In the rows, 128 means zero.
Each row of numbers stands for one thing and depends on some of the facts below. Use the named rows to name the rest.

There are 5 kinds of fact about the things: ζ, Δ, Ω, ψ, β.
baze ζ 831; biplisan ζ 170; bitram ζ 170; bogin ζ 170; boviga ζ 170
brare ζ 831; brudrim ζ 527; dovon ζ 831; dropul ζ 527; drotel ζ 170
dube ζ 831; dutris ζ 527; fatrer ζ 831; flabri ζ 831; flastes ζ 831
flazas ζ 170; flofus ζ 831; flotregrur ζ 170; grirar ζ 170; grudrek ζ 527
gudum ζ 527; guvan ζ 831; kabril ζ 170; kaser ζ 170; katam ζ 170
kladrek ζ 170; klazurol ζ 831; kobrotri ζ 170; komu ζ 170; kube ζ 170
laban ζ 831; lafus ζ 170; lapu ζ 831; luplin ζ 170; masus ζ 831
mester ζ 170; mibrari ζ 170; mople ζ 170; mutri ζ 831; nuste ζ 527
pastul ζ 527; patu ζ 831; pavis ζ 527; pligragi ζ 831; plopokle ζ 170
pludror ζ 831; regak ζ 170; rutrin ζ 527; sele ζ 170; sibris ζ 170
siflik ζ 527; sitam ζ 831; skegri ζ 527; skinor ζ 170; stavi ζ 527
stebak ζ 831; tanis ζ 527; tregraku ζ 831; trotrem ζ 831; trupi ζ 831
tufu ζ 831; velur ζ 831; vetron ζ 170; vifim ζ 527; viplom ζ 527
vitrenuk ζ 170; vugrom ζ 831; biplisan Δ dutris; biplisan Δ vifim; biplisan Δ kabril
bogin Δ kabril; boviga Δ mester; boviga Δ nuste; brare Δ mople; brudrim Δ kabril
dovon Δ kabril; fatrer Δ kabril; flastes Δ pligragi; gudum Δ masus; gudum Δ pastul
kladrek Δ kabril; kobrotri Δ mople; laban Δ mople; lafus Δ velur; lafus Δ kabril
lafus Δ nuste; masus Δ kabril; mester Δ pastul; mester Δ gudum; mibrari Δ grirar
mibrari Δ kobrotri; mutri Δ vifim; mutri Δ regak; pastul Δ kabril; patu Δ kabril
pavis Δ kobrotri; pligragi Δ grirar; regak Δ gudum; sibris Δ grirar; skegri Δ grudrek
skegri Δ bogin; trotrem Δ masus; vifim Δ grirar; viplom Δ kobrotri; vugrom Δ pastul
baze Ω b; biplisan Ω b; bitram Ω b; bogin Ω a; boviga Ω c
brare Ω a; brudrim Ω a; dovon Ω a; dropul Ω a; drotel Ω b
dube Ω a; dutris Ω a; fatrer Ω a; flabri Ω a; flastes Ω c
flazas Ω b; flofus Ω a; flotregrur Ω b; grirar Ω a; grudrek Ω a
gudum Ω a; guvan Ω c; kabril Ω c; kaser Ω a; katam Ω a
kladrek Ω b; klazurol Ω a; kobrotri Ω c; komu Ω a; kube Ω b
laban Ω a; lafus Ω b; lapu Ω c; luplin Ω b; masus Ω a
mester Ω c; mibrari Ω b; mople Ω b; mutri Ω a; nuste Ω c
pastul Ω b; patu Ω a; pavis Ω b; pligragi Ω c; plopokle Ω b
pludror Ω c; regak Ω c; rutrin Ω a; sele Ω a; sibris Ω b
siflik Ω b; sitam Ω b; skegri Ω c; skinor Ω a; stavi Ω a
stebak Ω a; tanis Ω b; tregraku Ω c; trotrem Ω b; trupi Ω a
tufu Ω a; velur Ω b; vetron Ω c; vifim Ω b; viplom Ω a
vitrenuk Ω a; vugrom Ω c; baze ψ mester; biplisan ψ regak; bogin ψ grudrek
boviga ψ pastul; brare ψ trotrem; drotel ψ plopokle; dube ψ vetron; fatrer ψ rutrin
flabri ψ brare; flastes ψ guvan; flofus ψ skegri; flotregrur ψ fatrer; grirar ψ vifim
grudrek ψ bitram; gudum ψ trupi; guvan ψ flabri; kaser ψ sitam; katam ψ siflik
kladrek ψ kaser; klazurol ψ mibrari; kube ψ katam; luplin ψ klazurol; mester ψ boviga
mople ψ komu; mutri ψ flofus; nuste ψ flazas; pastul ψ stavi; patu ψ grirar
pavis ψ tregraku; pligragi ψ skinor; pludror ψ flotregrur; regak ψ tanis; rutrin ψ pavis
sele ψ viplom; sibris ψ dropul; siflik ψ kobrotri; sitam ψ patu; skinor ψ kube
stavi ψ sibris; stebak ψ mople; tanis ψ nuste; tregraku ψ kladrek; trotrem ψ pludror
trupi ψ flastes; vetron ψ stebak; vifim ψ pligragi; viplom ψ dube; bitram β tufu
dovon β trotrem; dropul β grudrek; dube β bitram; flotregrur β viplom; katam β grudrek
katam β tanis; katam β stavi; klazurol β grudrek; kube β masus; laban β grudrek
lapu β dropul; lapu β viplom; masus β vitrenuk; masus β plopokle; masus β dovon
patu β trotrem; patu β stavi; patu β brudrim; pligragi β tanis; plopokle β trotrem
tanis β grudrek; vetron β grudrek; vitrenuk β tufu; vitrenuk β grudrek; vitrenuk β tanis

Some things and their rows:
[142  99 115 178 104 137 137  72 107 136 165 122 117  73 120 144 126  76
 145 146 129 116  96  85 132  95 144 125 146 145 118 102 145 107 108 138
 153  71 169 129 139] -> vugrom
[120 145 160  81 106 133  80  42 144 140  94 126 133  86 137 124 110 157
 114 110 171 163 169 144 116 156  94 145 130 153 108 145 143 163 117 147
  62 138 169 133 106] -> pastul
[149 106 112 154  94 143 137 133 101 136 169 106 132  77 127 132 114  76
 148 133  92 140 114  85  70  95 158 138 120  97 139 109 141 144 113 165
 160  67 183 121 146] -> kabril
[145 149 145 113 153 157  72  81 128 157 138 113 136 123 117 139  89 121
 101 108  95 148  96 151 209 121 110 136 116 112 119 129  99 160 108 153
  74 104 168 135 121] -> boviga
[126 145  95  99  92 112 152 194  96 149  87 124 122 156 127 167 123 175
 142 194  80 126  95 124 124 111 143 115 105 189 105 123  91  74 150 103
 150 125  96 142 107] -> kladrek
[140 102 153 137  79 138 146 165 119 156 164 108 120  90 146 133 144  85
 145 194  73 127 122  88  75 135 112 145 138 145 132 122 149  60 111 138
 138  59 189 131 128] -> lafus
[134 146  91  98 154 115 147 195 101 149  94 112 140 152 116 177 137 178
 129 123 143 114 128 154 109 131 153  86 104 126 146 114  98 156 155  90
 153 157  76 138 121] -> kaser
[128 104 140 146  92 119 152  97 119 149 149 121 106  67 147 118 174 120
 144 159 150 128 100  84  86 119 143 138 146 143 114 121 159  77 107 117
 142  82 178 120 120] -> velur
[138 148 108  69 160 126 152  72 111 154  90 147 145  95 139 180 153 183
 115 130 169 113  91 179  95  96 111  84 128  91 114 115 125 155 143  85
 158 183  74 144 107] -> patu
[ 96 115 122 113  95 117 111  60 138  30  85 153 100 174 130 105 136 162
 118 130  89 157 150 118 186 101 131 136 129 182  94 145  85  60  83 164
 128 165  83 113 103] -> trotrem
[ 90 118 138 201 142 116  78 116 150  58 105 152 107 179 131 105 124 102
 105  89 118 116 163 174 196 118 153 142 125 164 127 140 111  95  89 161
 125 183  62  84 134] -> brare
[145 142  84 145 166 136  78 139 144 144 145 117 139 151 110 103  95  99
 103 104  81 153  99 150 192 149  98 142 122  76  95 142  86 169 138 127
  67 133 159 144 146] -> vetron
[109 134 101 140 150 121 136  62 103 151 114 125 141  96 128 145 133  85
 107  93 158 125 159 121  53 152 121 146 129 106 113 135 119 175 135 130
 135 185 110 129 143] -> grudrek
[123 126  89  90 113 116 138 132 140 127  95 139 135 135 118 109 134 149
 110 122 149 159 152 117  87 158  95 144 133 158  93 149 100 170 150 100
  82 163 142 135 143] -> tanis
[151  98  87 176 143 127 151 176 137 156 166 107 145 160 121 106 152  58
 137 159  88 113 132  97  80 150 137 129 129 102 143 132 158  84 144 103
 159  64 164 135 152] -> vitrenuk
[125 116  84 187 168 111 148 101 130 117 103 143 129 136 127 104 170 102
 112 101 163 119 107 161 111 142 124 119 134  83 106 139 115 158 136 100
 141 181  83 132 149] -> klazurol
[143 149 127 116 134 137 114 139 120 144 123 112 136 139 116 155  89 149
 121 113  85 150 105 134 185 100 129 139 112 112 112 125 101 156 109 152
  92 127 135 152 126] -> regak
[133 145 143  83 131 124 152 205 132 132 110 115 127 154 131 111 125 178
 137 161  85 148 137 152 169 153 119 137 119 129 129 144  98 113 128 128
 120  97 172 138 114] -> luplin
[129  96  87 207 128 120 148 149 121 133 175 157 131 113 145 116 169  69
 142  97 114 113 110 117  59 112 129 124 145  79 137 118 162 124 143  91
 166  92  98 131 147] -> laban
[106 100 145 145  93 131 146  77 113 158 168 120 143  72 140 151 136  71
 141 130 155 115 167  92  59 127 148 140 140 115 160 110 158 117 139 145
 149  96 147  99 142] -> dutris
[148  97 102 162 112 126 122 127 120 109 166 124 122  91 113 114 138  81
 154 143 136 114  91  72 119 104 148 115 148 127 114 109 142 138 128 116
 153  68 156 125 149] -> lapu
[ 87 140  87  77  82 113 148 193 107  74  88 156 122 166 122 163 114 186
 143 177 108 114 165  95  67 128 144 133 116 207 105 121  94 118 149 120
 150 189  69 130 114] -> pavis
[128 135 128 182 129 130  64  85 152  68 130 150 109 157 112 110  91 116
 119  98 121 135 105 131 207  98 129 140 141 163 109 130  94 143  98 159
  68 154  71 125 125] -> flastes

Which thing is each row?
A row may be one of the things named above.
[140 102 123 126  92 138 132  51 103 139 171 120 142  66 116 173 110  81
 144 146 130 114 113  79  51 124 125 132 146 181 133 106 144 115 131 153
 147  76 175  95 151] | skegri
[150 152 164  65 156 135 115 192 157 169 111 116 143 122 137 112 118 177
 112 161 142 160 105 166 171 138  89 133 132  92 133 142 142 156 153  90
  80  88 198 142 106] | kube
[148 150 111  65 168 135 165  86 102 170  95 148 144  82 137 177 150 179
 125 128 181 115 100 168  83  90 113  77 126 104 114 114 127 157 149  91
 166 182  68 142 108] | patu
[148 151 105  83 154 132  85 141 151 162 113 145 140  91 124 167 108 188
 133 111 172 127  92 167 129  93  94  88 141  93 103 114 141 186 149  86
  71 153 134 147 121] | pligragi
[124 100  94 167 131 120 158  70 119 144 170 116 146  75 131 119 169  73
 151 107 138 112 175  86  38 161 118 141 148  88 147 128 154 152 157 104
 155  92 166 109 146] | dropul
[148 150 130 107 163 141 145 178 144 164 134 113 143 133 129 124 119 124
  94 106 131 127 117 183 106 151  99 127 120  82 145 144 142 175 152  89
 122 142 159 139 138] | katam
[146 150 112  95 159 138  89 153 150 156 119 141 145  91 129 160  92 167
 131  93 166 129  92 178 130  98  98  89 144  90 101 113 149 175 156  87
  73 148 145 145 118] | pligragi
[122 149 147 148 154 134 146 128 114 163 117 108 141 140 132 144 104 127
 107 108 108 130 142 158 161 128 144 133 110  91 151 133 128 108 115 155
 150 135 109 141 127] | bogin
[144 106 116 156  95 145 111 198 121 146 166 115 137 104 133 136 107  80
 152 135  76 115 104  72  66  98 153 135 133 107 158 108 142 148 150 143
 146  69 192 125 147] | kobrotri
[118 135 140 161 157 128 146  72 124 143 112 147 126 152 140 138 128 158
 108 101 161 109 115 175 158 109 132 122 135 122 124 127 141 119 112 140
 147 157  60 137 112] | mutri
[108 132  87 120  89 113 158 179 125  65 102 132 111 173 114 104 121 165
 130 178  71 148 173 113 197 141 153 142 107 182 107 149  94  52 105 155
 155 145  61 120 134] | flotregrur
[144 103 139 130  84 121 151 187 154 164 165 101 142 165 122 108 154 128
 147 201  83 131 117  85  96 152 137 136 128 180 141 133 161  57 148 105
 151  72 194 119 148] | bitram
[149  98 104 191 134 116 160 182 138 158 171 109 145 164 123 111 154  66
 149 145  89 112 131 101  66 150 141 134 125  99 155 135 160  89 146 109
 165  77 157 136 150] | vitrenuk
[124 144 161  87 133 116 120 141 136 147 119 125 135  76 125 126 127 175
 135 131 173 137 147 106  93 161  93 136 140 130 129 139 142 171 149 103
  84 100 175 131 108] | siflik
[ 92 140  83  87  85 103 157 201 102  77  91 147 120 162 123 152 125 184
 144 172 106 120 158 101  72 125 141 121 116 200 101 120  91 126 148 130
 149 205  58 131 112] | pavis
[142 101 139 143 127 140 146  39 131 130 163 128 135 105 136 115 170  72
 151 154 135 118  99  83  76  98 148  98 139 102 141 118 158  72 109 109
 162  82 128 139 146] | masus
[128 148  91  83  92 113 150 188  96 151  87 125 117 143 127 183 115 179
 143 171  76 128 105 134 111 121 134 127 104 183  96 125  97  84 134 108
 161 138  91 132 108] | kladrek
[135 100 139 116 141 155 156  43 125 115 164 147 127  81 141 118 173  62
 150 164 104 111 109 103  56  86 130 101 146  91 150 115 156  65  97 106
 164  80 110 137 140] | dovon
[136 136  78 104 111 113 162 177 105  71  90 134 119 168 106 159 122 181
 151 141 163 113 104  84 201  95 157  76 112 192 103 108  98 169 144 117
 160 176  63 139 120] | tregraku
[144 149 153  60 103 124 152 150 125 168  97 136 147  56 141 182 117 176
 132 128 170 140 108 152  53 141  92 121 138 139 119 124 145 168 157  84
  82 153 193 138 104] | vifim
[134  98 138  96 141 152 152  64 122 107 160 143 122  75 147 119 164  70
 149 168 110 114 123  84  61  97 125 100 143  82 148 112 162  62 103 114
 161  91 120 135 143] | dovon
[134 152 105  86 123 109 155 189 106 139  88 145 114 128 131 154 167 183
 146 161 169 120  95 148 133 125 126  85 134 171 102 121  96 155 149  87
 155 121  94 130 104] | sitam
[130 102  86 195 142 130 139 147 122 131 167 148 127 124 146 113 166  62
 154  97 117 110 111 121  45 117 129 135 144  86 137 119 155 133 143 102
 153  78  98 135 146] | laban
[124 105  85 169 136 126 152  78 107 145 165 128 145  77 126 118 170  56
 146 118 136 108 174  88  56 157 117 138 146  98 146 127 151 156 149  99
 155  89 179 113 147] | dropul
[ 93 137  85 117  99 111 151 154  98  55  95 138 130 173 108 150 125 178
 121 126 169 104 184 103 106 140 157 122 105 201 127 124  90 133 139 147
 165 210  73 120 135] | rutrin
[128 129 143 103 131 114 125 149 143 115  99 138 108 118 132 107 149 177
 140 114 157 142 101 142 199 141 113 130 143 148 105 142 115 141 125 105
 101 103 107 132 107] | baze
[136 144 112  90 107 133 107  52 117 118 118 111 134  93 115 158  95 150
 135 114 171 144 118  79 110 124 140 134 124 168 113 117 103 168 125 154
  88 149 143 126 129] | nuste
[149 100 114 170  97 141 133  63 107 149 169 121 117  63 126 139 131  72
 143 123 130 119  85  82 136  97 148 124 146 148 119 106 145 115 105 140
 160  67 166 124 141] | vugrom
[ 98 147 148 109 135 123 144  64 114 141 117 129 138 139 128 152 106 117
  99 105 160 129 166 147  83 141 134 135 119 150 132 126 146 146 118 156
 138 193  86 127 129] | gudum
[129 150 133 147 162 133 159 115 111 156 124 111 136 145 133 147 107 129
 105 109 111 131 135 171 142 130 142 135 108  98 148 136 128 103 109 150
 151 136 113 134 126] | bogin
[104 149 163  91 143 133  88 106 144 122 127 149 147 153 135 133  95 142
  95 101 149 114 173 172  90 141 120 137 136 141 149 131 143 171 136 145
  98 178  71 126 127] | viplom
[137 104 153 162 144 140 144 179 122 150 171  98 135 120 129 120 154  59
 146 130  89 114 151  97  89 140 148 143 126  72 164 113 154  84 130 136
 162  59 191 119 144] | komu
[142 144 161  89 165 146 136 180 146 166 136 107 149 122 137 158 110 168
 105 110 175 114  95 182 132 137 103 111 121  69 162 129 153 186 155  92
 110 115 176 145 109] | skinor
[ 95 120 146 188 155 124  81  60 144  59 110 144 103 168 120 102 127  94
 100  84 151 124 163 167 208 129 155 141 125 123 124 143 101 119  95 158
 128 196  70  92 126] | flabri
[126 151 151 132 168 126 144 178 129 143 145 113 141 168 120 119 122 120
 106 114 121 120 155 166 166 150 140 135 110  79 159 141 111 143 134 146
 146 127 105 137 125] | sele
[108 141 158  94 166 126  88  60 141 107 119 137 143 115 120 122 112 108
 104  90 182 121 171 142 121 152 112 139 130 107 151 139 138 182 140 135
 109 176 105 121 127] | stavi
[140 104 145 191 138 129 145 132 138 139 157 115 127 134 125 110 181  86
 150 129 154 105 104  90  96 130 155 114 142 112 150 109 157  79 137 123
 156  81 103 116 142] | tufu
[133  99 137  97 143 155 144  45 123 113 162 146 123  71 144 120 170  63
 149 166 115 114 114  84  55  88 127  87 140  85 147 120 159  60 103 115
 157  84 104 130 142] | dovon
[117 138 143 170 157 124 145  71 128 148 119 146 124 142 138 143 127 146
 115  99 153 118 106 182 171 107 139 112 139 115 123 127 135 125 109 138
 140 153  70 136 123] | mutri
[126 123  91 102 115 117 146 117 139 125 100 139 136 129 126 112 127 152
 107 127 140 161 158 124  98 165  96 142 137 156  90 145 101 162 151  99
  74 180 143 137 141] | tanis
[ 98 129  96 186 111 118 163  73 102  80  91 143 105 173 120 132 144 168
 121  98 120 114 120 154 168 107 154 119 110 192 104 129  92  84  98 153
 171 202  51 123 125] | fatrer
[140 103 149  76  98 141 153 163 142  98 164 124 127  99 141 101 161  69
 147 197  62 130 171  69  76  97 106 137 132  98 160 130 142  59 133 103
 164  70 201 129 134] | plopokle
[115 110  97 172 109 113 109 102 122  26  97 149 103 177 105 107  96 154
 136 105 127 119 113  98 209 109 153 137 120 190  97 134  93 139  94 163
 133 178  61 112 132] | pludror
[148 149 127  74 159 128 148 194 113 164 112 111 143 123 145 178 122 181
 136 109 153 126 106 191  74 103 134 102 108  81 153 113 139 175 155  90
 149 172 163 146 114] | grirar
[123 131 135 147 164 128 152 134 132 126 123 132 122 150 126 108 149 149
 128 101 169 111 111 159 174 127 145 113 131 108 131 124 139 153 124 130
 156 151  77 137 121] | flofus

Now the same things, written a new way:
Some rows with their names:
[132 133 171 138 121 152 147 123 125 136 125 132 126 143 122 142] -> luplin
[ 82 137 102 145 138 123 124 144 146 139 127 113 119 101 164 112] -> masus
[ 96 151 172 152 136 195 136 132 136 159 118 149 128 104 159 139] -> plopokle
[146 127 123 130 123 124 133 119 128 141 140 119 124 156 146 122] -> gudum
[141 139 166 130 126 142 158 130 131 129 136 131 119 150 131 143] -> pastul
[133 132 100 142 140 167 127 126 116  82 148 109 124 140 152 127] -> stavi
[130 133 172 133 134 142 146 116 125 167 131 131 119 149 106 141] -> regak
[121 127  90 147 126  89 135 132 135 118 133 108 117 119 128 123] -> mutri
[123 124  77 137 127  82 139 135 144 119 131  97 115 132 120 121] -> flofus
[140 135 247 156 141 157 146 143 111 114 126 119 122 150 141 135] -> kube
[132 133 179 133 142 143 152 123 117 170 136 148 117 151 109 138] -> boviga
[148 145 161 132 129 127 151 132 131 130 127 127 129 143 136 143] -> siflik
[128 146 137 150 110  90 140 147 130 129 118  81 127 137  93 140] -> sitam
[171 116 161 151 131 116 119 122 119 127 125 100 131 131 132 126] -> grirar
[117 138 139 125 129 174 143 128 138 170 116 158 128 105 142 142] -> flazas
[130 119 101 134 131 172 127 122 147 165 122 151 128 110 152 126] -> komu
[133 146 169 152  95 133 135 121 101 168 123 128 136 142 100 140] -> kladrek
[103 149 115 146 119  83 124 128 125 172 122  83 122 142  74 142] -> tregraku
[ 86 142 122  88 152 117 138 143 140 145 122 138 124  99 102 138] -> lapu
[117 151  81 139 132 163 122 129 128 156 136 132 126  97 171 119] -> brudrim
[125 135  91 129  96 101 114 108 131 158 137 105 132 159 128 128] -> rutrin
[ 89 139 113 132 125  88 143 116 141 146 134 116 108 150  93 148] -> pludror
[133 129 108 115 133 146 117 126 155 165 126 115 128 115 160 126] -> dutris

Which thing is each row?
Some rows may be things named above.
[142 126  58 131 137 113 127 124 114  77 143 147 135 149 128 134] | viplom
[118 140 144 158 129  88 126 143 105 118 131  84 126 131 125 107] | patu
[126 131 111 142 138 172 125 128 115  96 147 109 123 147 158 123] | stavi
[ 99 146 173 150 126 194 130 135 130 158 120 145 126 105 156 140] | plopokle
[135 143 166 110 139 138 143 125 131 184 135 118 117 157 121 143] | nuste
[123 137 132 140 123 103 157 141 142 124 125 117 115 139 111 143] | baze
[103 141 120 123 128 139 150 150 166 171 120 110 116 116 134 143] | velur
[143 125 120 148 106 118 109 124 108 154 124 100 137 146 119 122] | kaser
[137 141 239 153 139 159 145 139 112 111 127 121 125 151 145 134] | kube
[115 128  83  97 138 152 122 136 136 125 131 154 141 104 158 124] | dropul
[102 124  40 156 131  81 132 121 146  98 138 143 110 179 136 130] | brare
[115 128 200 111 160 155 139 128 116 117 136 139 120 157 115 136] | vetron
[ 72 154 104 168 112 146 151 133 124 109 145 109 107 138 123 143] | trotrem
[ 99 125 107 120 129  91 126 144 134  95 138 109 127 131 130 121] | klazurol
[132 143 156 115 140 147 141 124 135 177 134 111 116 156 119 144] | nuste
[117 140 141 116 142 169 135 123 137 196 120 141 125 116 121 136] | kabril
[100 142 191 133 130 177 135 135 135 152 116 161 132 107 150 143] | bitram
[107 151 116 140 119  70 128 126 120 162 124  86 117 148  76 141] | tregraku
[ 95 135 160 115  97 129 132 116 127 128 134 137 134 152 107 148] | flotregrur
[129 139 201 128 166  92 133 145 120  85 127  86 120 106  92 139] | pligragi
[163 115 149 153 137 137 134 129 110 113 130 117 128 148 143 119] | skinor
[119 160 105 104 139 167 146 116 130 155 110 143 120 113 128 133] | skegri
[124 140 119 138 158 169 130 125 139 165 117 168 127 125 123 144] | kobrotri
[129 138 188 135 168  86 133 145 120  79 128  88 118 107  92 135] | pligragi
[111 130  79 100 141 153 116 137 139 132 133 146 139 105 163 123] | dropul
[ 86 142  76 151 138 130 132 140 137 134 129 119 117  90 159 113] | dovon
[ 91 135  51 127 142  85 112 151 141 107 124 153 133 128 139 122] | laban
[140 124 121 153 102 122 114 121 112 160 126 101 135 148 121 124] | kaser
[ 94 136  57 139  95  69 132 123 130 151 136 105 118 142 109 123] | fatrer
[ 93 127 115 119 129  85 124 140 134  89 132 106 122 130 135 122] | klazurol
[ 86 135  68 133 140 141 121 148 137 130 128 104 122  89 151 123] | tufu
[120 135  71  97 132 203 117 122 114  59 131  82 130 149 144 124] | grudrek
[122 162 116 103 142 170 145 115 134 152 108 143 121 117 123 133] | skegri
[127 154 121 155  98 106 124 121 122 137 123 139 133 159 111 149] | pavis
[ 99 149 105 129 145 111 154 138 144 178 123 135 116 102 107 137] | vugrom
[137 120 188 130 142 131 125 135 109  92 134 124 131 147 148 116] | katam
[171 117 158 145 130 118 116 125 124 122 127  90 131 133 131 126] | grirar
[ 95 130 132 124 138 158 111 129 134 134 126 150 134 112 167 119] | vitrenuk
[ 96 130  57 132 144  99 114 149 146 106 125 155 132 126 147 123] | laban
[124 147 174 128 133 152 141 134 112  93 141 130 127 147 138 145] | tanis
[167 141 185 143 133 122 145 136 118 133 126 106 130 139 131 141] | vifim

